Below is a small trained network, with its code and all its weights. Each question gives an input and a target symbol and asks what happens when units are switched off, that is, made to give their printed mean instead of their output.

import numpy as np


def w(rows, s, z=0):
    codes = np.array(rows[::2]) - 128.0
    scale = np.full(codes.shape[1], s)
    scale[-1] = z or s
    return codes * scale


def softmax(a):
    e = np.exp(a - a.max(-1, keepdims=True))
    return e / e.sum(-1, keepdims=True)


def log_softmax(a):
    a = a - a.max(-1, keepdims=True)
    return a - np.log(np.exp(a).sum(-1, keepdims=True))


def net(x, mask):
    ids = ['αβγεζηθλμξπτφψω'.index(c) for c in x.split()]
    T = len(ids)
    res = E[ids] + P[:T]
    u = 0
    for l in range(2):
        r = res
        for j in range(3):
            rows = slice(4 * j, 4 * j + 4)
            q, k, v = (r @ M[l][rows].T for M in (Q, K, V))
            z = softmax(np.where(np.tri(T) > 0, q @ k.T / 4**0.5, -1e9)) @ v
            o = O[l][rows]
            res = res + np.where(mask[u + j], z, o[:, -1]) @ o[:, :-1]
        u += 3
    return log_softmax(res[-1] @ U[:, :-1].T + U[:, -1])


Q, K, V, O = {}, {}, {}, {}
E = w([
[132,163,119,113,114,92,96,124],'α',
[131,161,115,105,110,109,90,134],'β',
[136,161,112,113,114,82,95,134],'γ',
[125,147,122,130,127,49,92,129],'ε',
[131,162,116,105,118,97,96,136],'ζ',
[132,157,120,115,111,84,89,139],'η',
[135,158,118,104,109,108,91,141],'θ',
[126,162,118,132,116,65,94,103],'λ',
[140,153,108,113,120,79,98,141],'μ',
[184,197,88,75,161,178,149,47],'ξ',
[86,208,203,134,33,179,103,27],'π',
[52,113,248,89,120,169,130,147],'τ',
[114,34,77,76,203,136,85,217],'φ',
[10,134,197,145,207,55,95,121],'ψ',
[206,79,228,155,31,86,162,169],'ω',
],0.015)
P = w([
[174,66,174,40,123,105,48,88],'0',
[97,110,113,7,53,82,109,104],'1',
[203,77,172,105,134,106,51,80],'2',
[97,147,94,27,68,81,134,122],'3',
[203,111,180,127,152,124,65,97],'4',
[97,162,89,54,67,104,142,134],'5',
[203,146,179,153,167,113,79,119],'6',
[111,183,88,90,87,79,178,141],'7',
[190,183,182,165,168,144,83,142],'8',
[104,186,92,122,82,79,188,151],'9',
[191,215,181,187,174,132,94,174],'10',
[92,173,92,151,70,78,201,160],'11',
[169,243,193,195,163,167,97,205],'12',
[46,155,108,164,32,114,156,193],'13',
],0.011)
Q[0] = w([
[78,123,143,7,120,151,210,223],'L0H0',
[131,102,101,93,221,107,93,145],'L0H0',
[137,97,27,190,160,94,207,203],'L0H0',
[92,233,108,49,73,47,235,113],'L0H0',
[37,131,115,106,90,96,193,183],'L0H1',
[170,179,105,170,80,86,91,147],'L0H1',
[78,2,122,198,122,184,186,137],'L0H1',
[13,71,166,161,41,128,167,194],'L0H1',
[101,180,184,190,57,94,132,55],'L0H2',
[179,68,88,190,96,197,125,21],'L0H2',
[141,93,104,216,191,180,176,121],'L0H2',
[96,151,166,99,86,114,100,147],'L0H2',
],0.0078)
K[0] = w([
[84,79,137,129,177,223,199,222],'L0H0',
[112,112,125,102,191,68,80,148],'L0H0',
[159,107,47,141,177,100,128,165],'L0H0',
[112,177,144,245,140,130,255,123],'L0H0',
[9,108,132,171,116,139,201,111],'L0H1',
[159,149,110,176,105,111,113,171],'L0H1',
[98,17,92,59,96,125,168,101],'L0H1',
[68,71,33,143,53,116,245,122],'L0H1',
[84,171,205,173,77,99,155,78],'L0H2',
[132,116,156,27,126,89,143,60],'L0H2',
[239,116,126,58,199,164,157,5],'L0H2',
[84,125,135,182,61,173,173,169],'L0H2',
],0.0078)
V[0] = w([
[164,203,118,158,103,184,160,109],'L0H0',
[116,129,142,120,75,85,115,161],'L0H0',
[206,130,122,165,111,196,178,79],'L0H0',
[160,172,74,210,109,140,170,157],'L0H0',
[150,160,126,149,161,81,84,110],'L0H1',
[61,161,131,255,144,151,230,161],'L0H1',
[194,100,81,201,150,168,117,182],'L0H1',
[89,137,49,164,111,138,171,154],'L0H1',
[146,151,137,35,99,76,77,159],'L0H2',
[162,132,83,118,149,168,224,82],'L0H2',
[80,117,239,183,119,65,67,161],'L0H2',
[182,87,86,86,143,155,73,142],'L0H2',
],0.007)
O[0] = w([
[102,126,128,75,103,152,75,137,154],'L0H0',
[165,166,103,120,140,110,171,128,153],'L0H0',
[117,135,146,89,119,155,69,149,122],'L0H0',
[114,137,108,103,108,161,101,214,55],'L0H0',
[159,104,91,103,147,108,105,153,171],'L0H1',
[143,254,121,166,143,165,149,142,2],'L0H1',
[159,151,145,117,111,199,85,151,48],'L0H1',
[131,155,128,182,123,163,151,175,42],'L0H1',
[137,89,134,81,124,53,158,102,224],'L0H2',
[159,142,155,182,125,174,165,80,74],'L0H2',
[135,107,129,75,124,135,92,199,179],'L0H2',
[117,66,147,141,148,148,111,109,110],'L0H2',
],0.0086,0.0088)
Q[1] = w([
[72,192,65,25,97,56,234,105],'L1H0',
[110,147,205,161,114,162,160,106],'L1H0',
[76,158,88,74,17,127,244,124],'L1H0',
[106,145,180,168,131,89,217,117],'L1H0',
[75,150,97,168,191,170,161,98],'L1H1',
[146,120,200,255,162,117,64,113],'L1H1',
[98,154,197,166,122,144,90,65],'L1H1',
[253,79,204,200,89,204,116,143],'L1H1',
[111,130,7,57,119,92,141,148],'L1H2',
[151,126,179,131,148,103,25,110],'L1H2',
[177,97,210,189,205,176,74,136],'L1H2',
[186,142,162,181,202,155,59,135],'L1H2',
],0.0088)
K[1] = w([
[114,152,190,255,114,170,150,231],'L1H0',
[89,35,178,62,100,25,108,103],'L1H0',
[94,194,232,205,99,110,152,209],'L1H0',
[146,63,212,111,87,87,161,170],'L1H0',
[65,59,119,173,155,78,120,22],'L1H1',
[137,104,212,69,78,4,124,37],'L1H1',
[64,119,199,5,136,48,142,106],'L1H1',
[231,87,235,10,11,82,121,84],'L1H1',
[94,190,168,216,113,198,87,175],'L1H2',
[201,137,117,12,162,158,109,135],'L1H2',
[156,56,98,23,93,104,88,71],'L1H2',
[179,79,122,4,73,116,194,110],'L1H2',
],0.0065)
V[1] = w([
[233,90,187,143,6,121,202,181],'L1H0',
[49,121,172,118,148,161,204,142],'L1H0',
[197,87,95,141,254,147,223,148],'L1H0',
[185,180,85,116,60,112,87,96],'L1H0',
[122,7,50,168,123,123,139,149],'L1H1',
[155,86,180,174,184,148,123,126],'L1H1',
[188,165,152,150,115,162,67,152],'L1H1',
[33,114,136,114,35,88,146,134],'L1H1',
[97,122,147,150,183,82,46,170],'L1H2',
[11,140,118,127,156,179,88,128],'L1H2',
[97,115,203,102,48,199,184,132],'L1H2',
[5,122,61,166,193,138,185,126],'L1H2',
],0.008)
O[1] = w([
[177,104,66,119,218,252,65,240,120],'L1H0',
[206,135,120,118,65,94,199,138,86],'L1H0',
[179,68,214,86,60,176,154,199,79],'L1H0',
[38,135,74,128,206,153,92,76,146],'L1H0',
[53,168,51,161,113,249,208,100,173],'L1H1',
[75,89,115,86,104,221,130,110,80],'L1H1',
[60,118,133,85,131,58,126,71,9],'L1H1',
[157,180,154,137,196,154,155,171,220],'L1H1',
[71,127,254,84,120,122,204,133,152],'L1H2',
[118,179,116,88,132,106,140,127,52],'L1H2',
[192,104,4,104,43,79,106,203,77],'L1H2',
[117,197,102,84,187,142,166,162,47],'L1H2',
],0.0067,0.014)
U = w([
[171,120,176,185,145,124,88,108,100],'α',
[124,120,116,123,133,130,132,133,44],'β',
[127,127,119,118,121,134,124,132,51],'γ',
[138,129,85,66,170,168,107,170,145],'ε',
[121,179,143,95,115,131,174,105,77],'ζ',
[166,163,145,247,152,140,125,106,204],'η',
[120,122,111,117,131,134,126,134,76],'θ',
[77,137,81,130,82,175,151,136,253],'λ',
[134,124,115,116,123,137,119,131,50],'μ',
[120,125,115,117,130,136,128,131,67],'ξ',
[122,123,117,119,129,131,128,133,56],'π',
[77,66,160,48,123,109,80,124,191],'τ',
[131,141,52,131,161,94,128,108,30],'φ',
[202,132,101,122,62,95,151,137,161],'ψ',
[102,119,112,130,141,130,135,137,98],'ω',
],0.012,0.0063)

Each question gives the input, a string of symbols that net reads in full, and the target symbol t.
The units are the heads (4 rows each of Q, K, V and O). Each row of codes is followed by its name. A weight is (code - 128) times the scale printed after its matrix; where a second scale follows, it is the last column's (O and U).
mask holds one flag per head, layer by layer. A switched-off head (its flag False) gives its mean, the last column of its rows in O, instead of its output. The means were averaged over made-up inputs and are rounded, as every weight is.
A unit's drop is (log p(t) with every unit on - log p(t) with that unit switched off) / (log p(t) with every unit on - log p(t) with every unit switched off).
The circuit of an input: a set's keep is (log p(t) with only the set's units on - log p(t) with every unit switched off) / (log p(t) with every unit on - log p(t) with every unit switched off). Starting from all 6 units, units are removed one at a time, each time the one whose removal leaves the highest keep (on an exact tie, the one counted first), for as long as the keep stays at least 0.8.
circuit, biggest first: the units of the circuit, biggest drop first
unit that matters most: the unit with the biggest drop
heads that matter: for each layer, one digit per head in row order, 1 if its drop is at least 0.15 and else 0, layers parted by /
input ζ ε ζ ω τ λ, target ε: unit that matters most -> L1H0
input π π π ω τ ξ ξ α, target τ: heads that matter -> 001 / 010
input ω λ π τ, target ψ: heads that matter -> 010 / 100
input ξ ξ λ ω τ ξ, target ε: circuit, biggest first -> (L1H0 L0H1)
input ξ τ λ π ξ ξ φ π ξ ξ, target φ: heads that matter -> 011 / 101
input ε μ ψ μ μ ξ λ ξ ξ π π ψ, target ζ: circuit, biggest first -> (L0H1 L1H2)
input ξ β π π τ μ λ τ π ε, target ψ: circuit, biggest first -> (L0H1 L1H0 L0H0)
input ξ π ξ ξ ξ ξ ξ ξ ε, target τ: heads that matter -> 100 / 110
input θ α ψ ξ α φ π, target τ: circuit, biggest first -> (L0H0 L0H2 L1H1)
input ξ γ π β π ξ α, target τ: circuit, biggest first -> (L1H1 L0H1 L1H0)
input π ε ω θ ε ξ ψ ξ ξ ω π ξ, target ε: heads that matter -> 010 / 100
input λ ξ π ξ ξ ξ ε τ γ, target τ: circuit, biggest first -> (L1H1 L1H0)
input ξ τ ξ ζ ξ ξ ξ ξ ζ τ β θ, target ψ: heads that matter -> 010 / 100
input β ψ μ ξ ψ ξ, target ζ: circuit, biggest first -> (L1H2)
input ξ α φ ψ π μ ξ τ λ, target τ: circuit, biggest first -> (L1H0 L1H1 L0H2)
input μ ξ ξ τ φ η τ ξ, target ψ: heads that matter -> 010 / 101
input τ λ ξ ξ π, target τ: circuit, biggest first -> (L0H0 L0H1)
input γ ψ ξ ξ π ε ξ τ ε τ τ ψ ζ, target τ: heads that matter -> 001 / 010
input π ξ β ψ π ξ ξ π μ, target τ: heads that matter -> 000 / 110
input β ξ τ ξ γ ξ ξ ψ τ π, target ζ: circuit, biggest first -> (L0H1 L1H2)
input ξ ψ ω, target τ: heads that matter -> 000 / 000
input π ω μ ω μ ξ ξ τ ξ ζ ξ ω θ, target τ: circuit, biggest first -> (L1H1)
input ξ π π μ ψ τ, target ζ: circuit, biggest first -> (L1H2 L0H1 L1H0)
input λ ψ μ ξ π ξ τ ξ λ π ω, target τ: heads that matter -> 100 / 010
input ξ α ζ ζ τ π ω π, target ε: heads that matter -> 000 / 100
input ξ ω ε ω λ λ ξ θ π λ ψ, target τ: heads that matter -> 001 / 110
input τ τ ξ τ ω ξ ξ π α ξ, target φ: circuit, biggest first -> (L1H0 L0H1 L0H2 L1H2)
input π ξ τ ξ ξ ζ ξ ξ, target τ: circuit, biggest first -> (L1H1 L0H1)
input α ξ β θ ξ β τ ξ ψ π τ ξ, target ψ: circuit, biggest first -> (L1H0)
